Below is a small trained network, with its code and all its weights. Each question gives an input and a class and asks what happens when units are switched off, that is, made to give their printed mean instead of their output.

import numpy as np


def w(rows, s, z=0):
    codes = np.array(rows[::2]) - 128.0
    scale = np.full(codes.shape[1], s)
    scale[-1] = z or s
    return codes * scale


def norm(h):
    return h / np.sqrt((h * h).mean(-1, keepdims=True) + 1e-5)


def f(y):
    return np.maximum(y, 0)


def log_softmax(a):
    a = a - a.max(-1, keepdims=True)
    return a - np.log(np.exp(a).sum(-1, keepdims=True))


def net(x, mask):
    res = np.array(x, float).reshape(1, 6) / 4 @ E
    u = 0
    for l in range(2):
        y = f(norm(res) @ A[l][:, :-1].T + A[l][:, -1])
        res = res + np.where(mask[u : u + 12], y, B[l][:, -1]) @ B[l][:, :-1]
        u += 12
    return log_softmax(norm(res)[-1] @ U[:, :-1].T + U[:, -1])


A, B = {}, {}
E = w([
[185,125,141,174,170,129,91,80,140],'x0',
[139,167,75,164,195,84,155,227,140],'x1',
[131,145,2,227,100,232,147,125,92],'x2',
[112,175,163,140,161,126,160,100,57],'x3',
[85,123,180,139,183,220,170,136,198],'x4',
[137,85,168,201,91,111,150,144,110],'x5',
],0.008)
A[0] = w([
[88,218,172,142,184,104,183,67,6,51],'0.n1',
[53,143,109,75,43,113,204,144,98,3],'0.n2',
[189,52,78,96,75,132,68,174,228,89],'0.n3',
[127,93,98,113,75,201,124,83,77,170],'0.n4',
[120,153,173,134,182,91,73,200,133,177],'0.n5',
[137,83,169,219,95,117,145,148,126,113],'0.n6',
[115,83,199,202,70,87,164,181,108,41],'0.n7',
[69,99,120,92,62,125,234,160,130,139],'0.n8',
[126,167,94,118,115,63,153,113,67,37],'0.n9',
[119,199,58,25,181,130,111,78,157,66],'0.n10',
[190,121,75,109,96,64,68,90,99,38],'0.n11',
[255,153,159,204,183,125,68,30,155,54],'0.n12',
],0.0098,0.0041)
B[0] = w([
[176,55,169,145,108,172,121,254,131,224],'0.n1',
[78,91,98,169,217,96,25,120,103,182],'0.n2',
[130,90,190,155,135,169,125,232,56,236],'0.n3',
[194,162,145,181,103,125,110,103,119,248],'0.n4',
[116,184,92,116,96,117,120,116,194,221],'0.n5',
[154,118,47,43,193,170,134,103,131,201],'0.n6',
[195,99,40,19,178,178,150,78,87,181],'0.n7',
[107,134,140,181,218,118,54,106,126,213],'0.n8',
[78,126,150,155,126,130,176,131,141,175],'0.n9',
[191,45,45,78,174,178,159,76,55,210],'0.n10',
[50,112,161,149,117,139,229,125,134,207],'0.n11',
[35,133,110,137,218,105,67,145,76,254],'0.n12',
],0.0096,0.0064)
A[1] = w([
[161,86,120,115,195,188,85,113,211,121],'1.n1',
[123,155,131,181,155,158,107,132,69,253],'1.n2',
[159,32,69,153,94,2,145,116,64,180],'1.n3',
[99,68,185,29,184,67,116,124,151,173],'1.n4',
[119,106,198,120,103,172,103,215,133,67],'1.n5',
[166,184,71,141,164,55,168,209,192,23],'1.n6',
[137,145,187,82,106,56,128,126,165,60],'1.n7',
[204,130,185,67,162,73,121,143,150,79],'1.n8',
[87,125,167,147,148,154,213,95,179,93],'1.n9',
[150,78,230,135,76,151,68,27,98,28],'1.n10',
[136,183,35,183,145,166,172,193,172,82],'1.n11',
[23,157,149,154,171,104,88,104,116,126],'1.n12',
],0.0097,0.0031)
B[1] = w([
[61,158,207,112,127,127,219,127,130,215],'1.n1',
[138,162,120,87,86,75,99,158,199,245],'1.n2',
[64,180,213,105,184,213,217,116,203,180],'1.n3',
[149,163,45,254,84,168,105,104,115,213],'1.n4',
[196,138,171,160,137,77,151,161,96,174],'1.n5',
[135,71,155,50,97,41,107,70,54,170],'1.n6',
[125,166,97,202,52,147,123,128,171,141],'1.n7',
[177,140,76,164,118,184,73,117,110,157],'1.n8',
[43,173,124,67,53,132,215,153,138,137],'1.n9',
[143,83,98,8,90,32,110,132,128,173],'1.n10',
[156,125,145,145,73,87,84,56,112,202],'1.n11',
[112,94,142,118,110,123,107,129,206,185],'1.n12',
],0.0096,0.011)
U = w([
[185,218,36,246,32,156,77,69,156,129],'0',
[152,55,42,55,217,246,170,74,84,127],'1',
[10,85,126,180,224,88,7,138,157,125],'2',
[153,115,129,39,63,20,119,98,127,159],'3',
[190,83,202,184,125,167,139,248,55,123],'4',
[31,196,227,129,98,153,239,119,194,126],'5',
[132,177,90,71,134,139,129,190,189,109],'6',
[167,178,69,63,115,141,137,209,240,4],'7',
],0.014,0.033)

Each question gives the input, the list of numbers given to net, and the class t.
The units are the neurons (one row each of A and B). Each row of codes is followed by its name. A weight is (code - 128) times the scale printed after its matrix; where a second scale follows, it is the last column's (A, B and U).
mask holds one flag per neuron, layer by layer. A switched-off neuron (its flag False) gives its mean, the last column of its row in B, instead of its output. The means were averaged over made-up inputs and are rounded, as every weight is.
A unit's drop is (log p(t) with every unit on - log p(t) with that unit switched off) / (log p(t) with every unit on - log p(t) with every unit switched off).
The circuit of an input: a set's keep is (log p(t) with only the set's units on - log p(t) with every unit switched off) / (log p(t) with every unit on - log p(t) with every unit switched off). Starting from the 12 units with the biggest drops (on a tie, the unit counted first), units are removed one at a time, each time the one whose removal leaves the highest keep (on an exact tie, the one counted first), for as long as the keep stays at least 0.8.
units of the circuit, in order: the units of the circuit, biggest drop first
k most important neurons: the k neurons with the biggest drops, biggest first
k most important neurons of layer l: the k neurons of layer l with the biggest drops, biggest first
input [-3,5,-3,-2,-8,2], class 5: units of the circuit, in order : 1.n3
input [1,5,1,-5,2,-2], class 3: units of the circuit, in order : 1.n11; 1.n4
input [0,6,-4,7,1,-4], class 4: 3 most important neurons : 0.n1; 1.n2; 1.n10
input [-8,5,-3,-6,-6,-3], class 2: units of the circuit, in order : 0.n2; 0.n8
input [-5,0,4,-3,-6,-6], class 1: 2 most important neurons : 0.n10; 1.n1
input [5,4,-6,7,-4,-2], class 4: 2 most important neurons of layer 1 : 1.n5; 1.n11
input [7,7,4,3,-4,4], class 2: 2 most important neurons of layer 0 : 0.n12; 0.n4
input [6,8,2,-1,2,6], class 3: 2 most important neurons of layer 1 : 1.n6; 1.n11
input [0,6,2,2,0,6], class 1: 2 most important neurons : 0.n7; 0.n6
input [-2,-5,6,3,-2,-7], class 1: 2 most important neurons of layer 1 : 1.n4; 1.n11
input [0,-7,0,-7,5,0], class 3: 4 most important neurons : 1.n10; 0.n1; 0.n4; 1.n4
input [-3,-1,-1,-4,5,-6], class 1: 2 most important neurons : 0.n10; 0.n1
input [5,2,-1,7,-6,4], class 4: 2 most important neurons : 0.n1; 1.n1
input [5,6,4,-8,-2,7], class 4: units of the circuit, in order : 0.n3
input [-5,0,-4,6,1,2], class 4: 2 most important neurons : 0.n1; 0.n12
input [-2,0,-7,-1,-6,7], class 0: 2 most important neurons : 1.n4; 0.n10
input [7,-4,-8,-8,8,-2], class 0: 4 most important neurons of layer 1 : 1.n4; 1.n8; 1.n3; 1.n7
input [2,-2,-7,6,0,5], class 0: 2 most important neurons : 1.n4; 0.n3
input [2,8,-6,6,0,-1], class 3: 3 most important neurons of layer 0 : 0.n5; 0.n1; 0.n3
input [-7,-3,-3,-7,-1,8], class 1: units of the circuit, in order : 0.n7
input [-7,-4,-6,-4,7,-4], class 2: 3 most important neurons : 0.n8; 0.n2; 0.n11
input [-1,7,-3,-8,2,-2], class 4: 2 most important neurons of layer 0 : 0.n3; 0.n4
